Below is a small trained network, with its code and all its weights. Each question gives an input and a class and asks what happens when units are switched off, that is, made to give their printed mean instead of their output.

import numpy as np


def w(rows, s, z=0):
    codes = np.array(rows[::2]) - 128.0
    scale = np.full(codes.shape[1], s)
    scale[-1] = z or s
    return codes * scale


def norm(h):
    return h / np.sqrt((h * h).mean(-1, keepdims=True) + 1e-5)


def f(y):
    return np.maximum(y, 0)


def log_softmax(a):
    a = a - a.max(-1, keepdims=True)
    return a - np.log(np.exp(a).sum(-1, keepdims=True))


def net(x, mask):
    res = np.array(x, float).reshape(1, 5) / 4 @ E
    u = 0
    for l in range(2):
        y = f(norm(res) @ A[l][:, :-1].T + A[l][:, -1])
        res = res + np.where(mask[u : u + 4], y, B[l][:, -1]) @ B[l][:, :-1]
        u += 4
    return log_softmax(norm(res)[-1] @ U[:, :-1].T + U[:, -1])


A, B = {}, {}
E = w([
[181,211,132,150],'x0',
[174,95,194,97],'x1',
[47,83,253,54],'x2',
[83,76,222,187],'x3',
[135,130,70,108],'x4',
],0.0025)
A[0] = w([
[176,216,127,125,80],'L0N0',
[62,199,10,102,24],'L0N1',
[235,239,239,49,2],'L0N2',
[250,2,101,49,27],'L0N3',
],0.0051,0.0033)
B[0] = w([
[97,89,118,127,220],'L0N0',
[152,177,47,91,240],'L0N1',
[226,214,202,153,252],'L0N2',
[210,2,116,130,200],'L0N3',
],0.014,0.0018)
A[1] = w([
[159,109,102,254,107],'L1N0',
[167,90,176,70,14],'L1N1',
[193,166,83,110,180],'L1N2',
[191,20,102,89,6],'L1N3',
],0.0064,0.0022)
B[1] = w([
[80,164,100,153,200],'L1N0',
[85,144,81,166,171],'L1N1',
[127,101,194,114,253],'L1N2',
[164,2,117,104,187],'L1N3',
],0.0099,0.0036)
U = w([
[89,166,123,49,4],'0',
[14,102,247,126,100],'1',
[53,69,136,112,195],'2',
[35,199,79,221,121],'3',
[229,218,229,143,180],'4',
[198,13,108,98,158],'5',
[167,198,2,85,184],'6',
],0.0097,0.0032)

Each question gives the input, the list of numbers given to net, and the class t.
The units are the neurons (one row each of A and B). Each row of codes is followed by its name. A weight is (code - 128) times the scale printed after its matrix; where a second scale follows, it is the last column's (A, B and U).
mask holds one flag per neuron, layer by layer. A switched-off neuron (its flag False) gives its mean, the last column of its row in B, instead of its output. The means were averaged over made-up inputs and are rounded, as every weight is.
A unit's drop is (log p(t) with every unit on - log p(t) with that unit switched off) / (log p(t) with every unit on - log p(t) with every unit switched off).
The circuit of an input: a set's keep is (log p(t) with only the set's units on - log p(t) with every unit switched off) / (log p(t) with every unit on - log p(t) with every unit switched off). Starting from all 8 units, units are removed one at a time, each time the one whose removal leaves the highest keep (on an exact tie, the one counted first), for as long as the keep stays at least 0.8.
circuit, biggest first: the units of the circuit, biggest drop first
k most important neurons of layer l: the k neurons of layer l with the biggest drops, biggest first
drop of u: that unit's drop, to one decimal
input [-1,-4,-2,-1,-8], class 3: circuit, biggest first : (L0N2; L0N3)
input [7,-6,-7,2,-2], class 3: circuit, biggest first : (L1N0; L0N2)
input [-2,-6,1,0,-2], class 6: circuit, biggest first : (L0N1)
input [-1,-2,-1,-1,-3], class 6: 2 most important neurons of layer 0 : (L0N1; L0N2)
input [-8,-8,-1,8,-4], class 3: 2 most important neurons of layer 1 : (L1N2; L1N3)
input [-6,-7,1,2,3], class 6: 2 most important neurons of layer 1 : (L1N2; L1N3)
input [4,3,-6,8,5], class 3: 2 most important neurons of layer 0 : (L0N2; L0N3)
input [-4,-4,0,1,-2], class 3: 2 most important neurons of layer 0 : (L0N3; L0N0)
input [8,-2,-2,6,-8], class 3: 2 most important neurons of layer 1 : (L1N0; L1N2)
input [-7,0,-3,5,-1], class 3: 3 most important neurons of layer 0 : (L0N3; L0N0; L0N1)
input [-5,0,-5,4,2], class 3: 2 most important neurons of layer 1 : (L1N0; L1N2)
input [4,-7,2,8,-3], class 3: 2 most important neurons of layer 0 : (L0N2; L0N0)
input [-2,1,-2,6,0], class 3: drop of L0N2 : 0.1
input [-2,-4,-3,6,-6], class 3: drop of L1N1 : 0.0
input [3,3,6,-7,4], class 4: drop of L0N2 : 3.0
input [8,-5,-5,4,-1], class 3: most important neuron of layer 0 : (L0N2)
